In the rows, zero is written as 128.
Each name stands for a flat space through zero: a line, a plane or more. A row that begins with a name and a colon came from that space; any other row is followed by the name of the space it lies nearest, among the names in its block.
gp-dg: [ 79 166 120 140 102 155 106 129 120 137 124 126 154 142 123 107 134 131
 106 101 114 131 111 137 124 106]
pm-zr: [136 121 174 143 116  96  97 137 141 138 163 112  88 131  98 147 152 122
 141 132 132  87 163 124 112 103]
gl-sr: [122 162  84 147 106 129 144 134 110 134 130 118 104  95  93 153 158 108
 125 141 114 140 122 153 116 161]
nf-tq: [ 81 127 134 163 121 117 121 109  99 131 115 135 144  82  82 135 137 150
 128 127 125 121 131 157 150 102]
gl-sr: [145 169 105 115  99 163 133 148 149 141 150 126 107 167 156 134 157 102
  99 143 124 148 139 135  87 161]
pm-zr: [155 140 121 104 139 131 152 158 138 124 139 138 115 165 172 121 121 115
 139 124 120 133 136 109 110 139]
gl-sr: [ 35 151 114 178 140 119 155 119  98 135  72 126 146  61  67 122 142 132
 127 143 119 130 139 157 115 107]
pp-nr: [198 104 183  85 145 133 128 153 136 123 144 161 110 177 200 138 135 142
 158 135 142 108 168 121 115 120]
gp-dg: [120 187 108 108 113 161 148 213 110 112 138 155 141 166 143 125 143 146
 162  66 110  97 125 111 100 122]
pm-zr: [146 129 142 127 114 114 112 143 125 127 169 135 114 147 132 135 129 135
 140 108 120 111 134 124 141 112]
nf-tq: [118 121 117 139 127 123 138 134 141 122 135 121 130 112  93 136 128 133
 119 132 138 123 133 120 127 136]
gl-sr: [ 98 140 126 143 136 124 145 153 150 128 112 107 118 113  85 131 144 117
 126 139 139 109 151 112  85 133]
sl-sg: [200  99 130  93 142 130 126 139 109 105 118 135 126 116 138 156 126 146
 176 112 142 108 105 120 148 155]
gp-dg: [138 110 138 124 117 148  93  90 122 131 107 119 144 111 120 136 136 137
 116 135 143 132 106 147 143 135]
sl-sg: [177 112 123 120 132 116 167 153  93 111 161 185 116 113 146 167 137 162
 161 133 126 127 155 155 159 138]
sl-sg: [130 157 136  90 133 166  86 150 122 120  66  90 152 153 140 103 127 117
 166  69 127  91  70  90  95 126]
gp-dg: [151 119 158 109 129 137 107  89 128 146 133 143 126 171 209 107 117 116
 110 148 119 160 132 145 139 113]
nf-tq: [152 126 121 116 121 134 120 139 141 123 139 116 122 137 122 136 130 125
 130 119 135 120 117 114 124 145]
gp-dg: [161 107 146 126 159  69 164 151 144 126 169 134  78 146 152 130 109 109
 155 146 118 120 172 102 124 120]
gp-dg: [ 83 163 111 157 150  58 174 182 150 132 167 103  79 147 108 102 105  82
 147 114  90 112 159  77  94 104]
gl-sr: [126 127 131 144 121 109 117 113 112 134 136 122 114 108 110 138 135 124
 135 131 119 125 127 143 141 121]
gl-sr: [105 131  89 155 136  99 150 128  99 117 110 114 126  66  67 141 123 127
 151 119 116 124 104 132 147 140]
sl-sg: [145 104 166 119 138 128 130 146 144 122 138 145 126 139 132 139 136 150
 136 135 150 104 165 121 118 116]
pp-nr: [140 111 174 142 138  74 122 142 130 132 164 126  85 128 115 141 133 125
 160 132 123  91 170 119 126  95]
sl-sg: [128 133 157 129 138 113 144 168 111 122 140 158 118 134 135 138 140 149
 165 116 123  96 166 130 120  99]
pp-nr: [148  89 160 125 161  95 126 125 146 121 107 102 108 106 102 137 123 121
 156 143 149  98 142 102 115 128]
pp-nr: [119 137 131 129 116 137 130 129 123 133 154 156 139 154 159 118 123 140
 111 122 118 143 138 141 142 110]
pp-nr: [136 113 156 125 142 135 124  89 167 152  98 102 101 134 150 125 146  89
  94 198 149 151 161 136  81 147]
pp-nr: [122 128 113 125 132 150 137 102 146 137 100 115 132 125 138 121 132 108
  95 164 138 160 126 136 109 155]
nf-tq: [126 127  95 132 133 126 165 149 167 122 145 118 119 129 105 131 123 115
 103 148 140 140 144 105 107 161]
gl-sr: [117 117  97 118 154 120 149 131 118 107 110 131 165 124 134 101  78 139
 142  92 119 138  85  98 162 126]
gl-sr: [120 114 138 139 142  80 115 132 144 125 144  93 111 127  97 114 100 111
 146 106 121 103 117  87 135 108]
gl-sr: [199 120  66  89 130 164 171 163 124  94 124 146 140 114 129 164 130 147
 144 120 148 139  98 120 137 205]
nf-tq: [147 175 153 103  83 204  89 135  71 139 110 178 148 152 187 148 188 160
 140 110 120 123 126 195 119 118]
pp-nr: [119 134 101 138 127 126 168 119 138 137 153 151 122 139 157 122 120 117
  91 163 118 175 151 144 132 141]
nf-tq: [133 143  91 143 105 108 107 123 131 130 147  81 102 106  73 141 132  99
 128 113 117 122  91 116 133 153]
sl-sg: [137 129  99 153 134  71 160 128  83 124 155 140  94  85 110 150 121 121
 164 129  95 136 126 148 167 130]
sl-sg: [ 90 156 180 132 138 146 104 108  83 150  56 136 133 119 161 114 160 124
 154 137 114 117 141 169  97  86]
pm-zr: [112 143 129 127  79 170  62 105 139 138 147 113 160 156 119 116 133 138
  86  95 132 129  90 133 143 116]
pm-zr: [175 112 161 101 141 133 118 104 135 141 118 131 106 156 193 126 133 108
 129 162 133 143 143 137 114 136]
pm-zr: [149 136 106 122 126 137 141 126  99 124 114 139 124 107 134 146 140 129
 144 133 122 139 114 150 136 152]
sl-sg: [154  87 128 120 128 114 142 174 210 106 206 122 127 166  91 134 103 148
  99 118 166 103 159  62 126 139]
sl-sg: [160 101 126 109 139 128  96  97 141 123  95  81 129 114 113 127 113 109
 136 124 144 123  80 103 133 155]
pm-zr: [145 120 134 111 130 111 132 151 132 117 189 161 140 186 181 103  83 147
 133  85 110 130 126 100 168  95]
pm-zr: [ 93 137 108 139 174 114 197 163 155 122  74 106 111  96  93 125 134 100
 138 166 140 123 164 101  61 155]
pp-nr: [127  99 134 120 147 122 137 133 128 110 129 147 160 131 133 116  95 159
 138 105 136 121 120 109 160 110]
gp-dg: [149 140 120 111 121 149 134 176 114 108 128 144 137 126 113 150 145 155
 160  95 136  95 123 122 121 139]
gp-dg: [111 161 148 141 127  73 117 177 135 134 177 103  83 167 120 109 118  99
 165  83  92  83 142  83 107  82]
pp-nr: [116 128 100 150 131  90 169 146 118 120 173 152 119 119 116 131 108 136
 131 123 108 139 142 127 158 120]
pm-zr: [118 132  93 115 165 122 195 163 135 110 118 149 144 143 159 102  90 128
 137 120 119 148 131  96 125 137]
nf-tq: [102 125 112 137 138 116 132  79 111 139 117 132 146 129 165  94  90 114
 107 135 103 176 101 141 165 114]
nf-tq: [ 91 112 111 148 137 125 153 112 135 124 125 140 154 106 107 119 110 143
  99 143 136 150 134 133 147 125]
nf-tq: [142 141 109 121  96 157  98 115 111 128 133 127 143 128 125 138 139 136
 119 108 125 135  91 146 148 142]
gp-dg: [ 83 152  85 143 126 148 151 134 129 125  98 118 150 103  94 121 131 125
 109 128 128 143 112 129 113 147]
[183  89 151 121 124 135 121 116 104 118 125 155 122  86 112 182 161 165
 150 153 157 112 146 168 149 147]	gl-sr
[146 113 172  98  86 173  34  72 155 148 169 131 169 218 207  87 101 140
  68  99 132 151  92 127 168  90]	pm-zr
[ 81 140 127 148 134 127 139 126 121 133 103 126 138 108 108 119 133 128
 123 135 125 129 137 137 116 114]	gl-sr
[139  84 148 152 143  85 131  79 126 138 132 124 101  85 110 147 128 121
 122 181 136 142 154 153 150 128]	sl-sg
[  4 147 177 171 141 117 108  82 111 160  87 136 167 136 150  61 107 128
  99 130 101 143 146 150 129  32]	gl-sr
[140 131  65 134 142 108 161 151 114 104 101  95 116  64  56 155 126 115
 166 115 128 115  88 107 128 181]	pp-nr
[ 89 190 118 123 103 158 109 159 116 136 126 126 144 171 150  98 134 120
 128  78 100 120 105 120 105 104]	gp-dg
[137 117 138 128 133 108 119 133 142 125 141 111 115 132 115 127 119 121
 137 120 130 112 128 106 128 123]	gl-sr
[103 127 151 141 148 119 136 133 165 139  94  92 103 113  93 129 150 100
 121 168 148 110 166 112  65 134]	pm-zr
[129 145 120 121 118 165 143 139 132 131 116 144 133 133 140 138 154 132
 111 148 138 139 145 147 101 148]	gl-sr
[120 176  79 111 123 160 161 185 148 119 122 118 131 155 129 119 134 110
 125 106 122 129 116  97  82 162]	pm-zr
[ 81 123 165 149 135 135 124 106 112 139  93 148 148 105 122 123 144 149
 120 150 136 125 158 161 123  92]	gl-sr
[145 147 100 110 134 136 154 129 147 137 135 126 113 168 186 108 114  91
 107 146 112 169 125 117 109 154]	nf-tq
[136 172 102 103 109 141 120 151 174 141 174 103 112 222 191  84 103  77
  94 103 101 154 108  81  99 136]	gl-sr
[106 101 168 152 145  97 120 124 130 127 111 116 120  88  74 141 139 140
 147 141 146  91 157 127 121 103]	gl-sr
[139 176  84 124 103 135 120 113 115 147 136 106 101 148 162 119 133  77
 115 128  91 166  92 140 121 156]	nf-tq
[125 143 170 130  99 121  67 136 118 136 162 121 122 159 126 123 136 137
 144  81 114  88 121 123 137  80]	gp-dg
[ 56 142 110 148 156 107 153 145 143 123  97 101 148 119  93  88  95 115
 129 107 118 120 117  86 110 107]	gl-sr
[112 146 145 127  97 155  56  96 116 142 109 100 147 136 122 115 139 124
 119  99 124 117  84 138 133 109]	gp-dg
[127 129 112 128 105 165  96  79 102 134  97 126 157 101 124 135 140 137
 106 133 133 153  86 168 154 145]	pm-zr
[159 117 112 106 119 152 116  91  92 125 128 162 160 138 187 122 106 148
 122 115 116 167  85 157 186 134]	pm-zr
[100 158 134 142 118 137 134 153 160 142 126 107 103 136 103 132 164 104
 108 153 136 116 167 123  64 134]	gl-sr
[115 115 131 144 130 104 132 126 155 130 154 115 117 128 103 125 118 122
 110 139 133 126 145 112 128 121]	sl-sg
[141 160 149 125 101 138  66 143 106 134 102  83 102 111  83 153 176 113
 172  95 126  71 101 130  94 129]	pp-nr
[115 112 181 119 145 132  87 122 162 133  90  88 133 142 116 108 128 118
 132 124 152  91 131  94  90 105]	sl-sg
[ 95  98 121 148 174 106 174 102 118 123  71 131 141  69 106 124 112 131
 132 168 138 146 141 138 132 133]	pm-zr
[127 105 171 122 143 137 125 136 150 125 113 135 136 133 125 131 138 147
 128 143 157 104 163 120 105 114]	gl-sr
[184 121 136  92 113 177 121 167 102 102 126 171 154 129 136 167 156 184
 163  97 152  96 122 143 139 145]	gp-dg
[129 152 168 119 129 138 117 132  92 142 107 153 118 145 179 126 153 129
 157 128 111 118 149 158 110  98]	nf-tq
[ 96 158  69 139 111 163 138 103 130 137  95 107 146 106 110 121 136 105
  84 146 125 173  94 146 116 169]	pp-nr

Each name stands for a flat space through zero: a line, a plane or more. A row that begins with a name and a colon came from that space; any other row is followed by the name of the space it lies nearest, among the names in its block.
jc-pc: [119 155 139 115 124 119 157 106  85 148 136  99 143 175 137 119  87 142
 103 105 121 124 121 139 130 121]
gb-lt: [119 147 139 161 139 136 132  83 106 151 129 119 147 129 139 133  94 129
 107  96 160 110 114 103 126 102]
jc-pc: [139 118 114 137 125 152 144 129 146 100 117 132 120  67 104 144 160 111
 173 133 107 129 130 154 111 160]
mz-fm: [127 145 116 128  96 141 100 148 147 139 109 142 121 137  99 136 122 146
 151 141 110 103  72 134 121  54]
mz-fm: [130 149 125  79 105 109 125 116 154  94  89 166 129 133 151 104 186  98
 169 109 137 140  97  87 160 101]
gb-lt: [ 78  95 111  84 133 100 141 193 102 136 128 138 123 170 137  77 139 120
 133 143 136 181 152 149 163 164]
tc-sd: [ 38 148  50 134 141 167 150 205 112 126 164 154 122  46 107 219 131  60
 186 120  79 170 121 119 158 174]
jc-pc: [189 113 162 137 156 133 112  95 109 115 121 162 133  56 182 126 113  76
 138 135 187 132 131 107 120 139]
mz-fm: [157 139 134 117 138 126 100 156 108 143 176 108 124 154 131 172  80 126
  86 182  98 137 132 137 110 145]
jc-pc: [196 136 170  60 130  68 108 146 143 131 140 129 145 194 146  90 149 146
  96 149 123 151 152 139 140 126]
mz-fm: [158  88 143 120 125 118 159 126 115 118 114  93 127 129 100  69 161 115
 124 127 134 140 101 163  90 168]
mz-fm: [149 125 144 117 126 118 151 103 127 123  93 133 151 116 116  73 165 115
 161 102 156 138 107 147 124 127]
tc-sd: [106  98 110 190 142 138  98 178 148 173 160 111 125 110  70 148 125 137
  89 127 132 115  87 115  98 100]
gb-lt: [138  85 127  90 122 115 101 177 137 104 122 154  96 141 153 104 140 127
 137 188 128 151 159 143 140 152]
tc-sd: [125 129 125 105  90 137 123 101 115  90 102 127  87 156 169 126 115 117
 122 142 121 103  88  91 127 104]
jc-pc: [152 145 148 115 150 114 101 136 119 152 145 150 152 143 150 134  93 142
 124 156 144 144 173 146 147 123]
mz-fm: [137 119 134 148 134 135 130 111 134 124 128 124 123 110 132 133 126 134
 121 121 135 114 141 125 119 133]
gb-lt: [109  97 115  79 115 106 111 192 134 113 126 152  97 161 150 106 143 128
 131 165 117 154 147 129 157 137]
mz-fm: [126 131 112 108 103 141 118 114 168  83  79 163 118 108 124 115 184 117
 198 147 125 132 122 129 140 125]
tc-sd: [158  91 138  93 130 109 127 175 108 125 140 117 115 143 128  98 130 112
 113 167 121 156 122 159 112 164]
gb-lt: [145 143 135 106 122  97  53 163 170 146 152 139 127 204 126 142 128 157
  83 183 118 132 124  95 139  83]
tc-sd: [154 129 114 127 116 119  74 208 170 151 173 115 114 142  72 176 140 132
  89 167  75 121  66 115  97  88]
gb-lt: [141 115 124 108 120 130 123 155 140 102 138 142  95 111 153 155 127 133
 131 148  98 122 162 132 136 142]
tc-sd: [143 135 120  83 101 122 103 148 136 101 121 133 107 159 133 131 143 108
 134 173 102 138  88 115 125 123]
tc-sd: [136  90 150 139 131 126 135 122 102 136 119 122 112 135 154  91  94 151
 105 128 157 112 148 146 121 123]
jc-pc: [158 122 156 103 123  92 147 112 117 124 126 109 128 151 150  91 149 107
  85  83 145 124  87  89 123 116]
gb-lt: [167 130 138 136 138 128 117 125 150 124 151 111 132 120 110 153 136 138
 111 148 106 125 149 141 105 153]
tc-sd: [115 132 120 141 107 150 135 107 136 108 109 140 101 106 149 148 117 143
 143 109 118  90 131 114 135  98]
mz-fm: [121 115 126 117  99 115 138 172 111 159 109 118 125 146  92  81 133 123
 124  95 131 117  26 135 112  57]
jc-pc: [148  96 143 155 153 127 108 121 125 135 142 116 129 124 129 117 119 124
  96 156 159 135 144 125 106 159]
mz-fm: [116 102 116 149 144 142 119 194  83 166 179 105 111 122 116 162  61 123
  87 163 110 134 118 154 104 142]
jc-pc: [ 79 127  91 145  94 171 147 110 124  98  97 119  97 117 113 141 126 127
 166 134 103 105  99 132 118 127]
jc-pc: [154 133 127 108 119 116 149 149 149 118 133 117 131 110  98 131 173 117
 137 104  93 131 105 139 116 135]
jc-pc: [145 137 142  86  94 107 135 112 114 111 111 111 110 184 150  99 132 121
 101 118 120 114  70  98 124  96]
gb-lt: [ 91 156 115 126 126 131 154 111 113 130 125 130 138 128 138 140 123 120
 139  88 125 128 125 110 151 121]
tc-sd: [178 112 151 120 124 114 112 156 152 137 135 129 121 130 118 121 127 168
 116 142 111 111 151 165 115 107]
gb-lt: [ 77 140 113 103 140 111 149 153 102 144 141 133 143 160 141 120 121 124
 129 114 128 164 159 130 168 152]
jc-pc: [100  77 130 181 157 125 105 121 138 141 135 126 120 124 137 106 133 126
  83 125 187 129 143  81 124 142]
gb-lt: [134 122 133 117 131 106  98 160 142 142 153 123 123 171 127 131 125 146
  88 153 119 134 137 116 131 121]
mz-fm: [161 120 133 102  96 120 123 120 156  96 106 109 111 156 106 103 172 131
 130 150 104 120  88 132 101 127]
tc-sd: [139 148 136 134 116 134 130 105 141 123 123 134 121 122 144 151 113 157
 127 106 115  93 145 122 135  92]
gb-lt: [143 164 124 126 139 134 131 128 142 132 148 128 153 112 105 169 129 136
 149 136  95 138 160 158 129 148]
mz-fm: [ 51 141 104 129 143 124 155 123 125 134 119 150 147 135 142 119 140 136
 156  90 145 152 186 120 183 148]
tc-sd: [112  79 149 175 139 129 118 122  81 169 135 105 110 159 152  92  56 153
  56 125 183 100 116 114 110  96]
[ 63 103 103 183 128 149 132 152 128 149 136 139  97  91 139 156 100 144
 108  78 139  89 126  89 144  81]	mz-fm
[107 116 110 150 142 120 117 172 175 140 140 154 131  78 105 146 178 116
 134  88 134 131 122  93 144 107]	jc-pc
[ 83 115  97 142 105 149 146 128 141 109 113 106 106 140  96 126 148 144
 141 131  99 117 118 138 118 142]	jc-pc
[142 141 154  94 154  88 165  99 102 132 142  99 168 176 140  87 144 120
 103 109 141 171 167 139 139 193]	mz-fm
[ 74 118 118 101 128 112 124 156  96 141 118 155 122 168 169  96 105 123
 127 129 158 152 138 111 174 114]	gb-lt
[190 181 155 103 129 118  87 122 122 149 139 150 157 135 141 156  93 116
 129 151 129 126  95 123 127  75]	mz-fm
[100 121 103 115 102 134 145 138 161  97 103 133 108 124 109 121 178 136
 163 117  99 124 127 132 137 132]	jc-pc
[121 154 124 112 104 106  77 133 168 136 122 135 129 197 116 126 151 140
 103 141 126 120  74  71 138  61]	gb-lt
[139 115 138 122 139 117 165 105 105 116 132  95 135 128 128 102 149  97
 109 106 137 145 116 124 110 180]	tc-sd
[118 152 118 140 123 139 140 102 147 116 123 129 132 107 121 154 146 126
 143  99 115 113 125 110 132 121]	tc-sd
[151 125 137 121 146 123 107 144 130 133 148 136 134 130 136 141 112 139
 124 170 124 145 177 153 131 156]	gb-lt
[121 176 149  92 130 117 161  86  74 140 115 142 155 162 183 114  73 144
 144 100 142 132 170 149 171 114]	jc-pc
[193 164 142 115 125 148 121 125  96 129 141 130 138  85 129 173  85  92
 148 153 105 122  82 154  98 115]	jc-pc
[156  82 154 155 159 122 167  81 118 106 116 123 130  57 157  89 167  80
 118  72 188 132 134  98 112 179]	jc-pc
[164 176 147  71 117 110 134 120 110 116 143 133 128 159 175 157  97 135
 120 130  92 125 153 131 151 119]	tc-sd
[145 116 138 138 126 141 116 104 124 119 102 143 125 108 139 108 123 119
 149 144 158 121 117 132 118 119]	gb-lt
[153 151 144 105 112 106 125  85 161 103 117 117 128 170 139 121 164 143
 108 115 117 114 127  93 131 118]	mz-fm
[181  79 144 163 129 149 125 132 121 122 131 109 102  72 114 126 117 115
 113 145 134 102  94 148  70 135]	mz-fm
[165 144 149 110 130 118 132 107 123 131 110 133 157 128 120  99 141 118
 151 128 144 141 114 150 122 125]	mz-fm
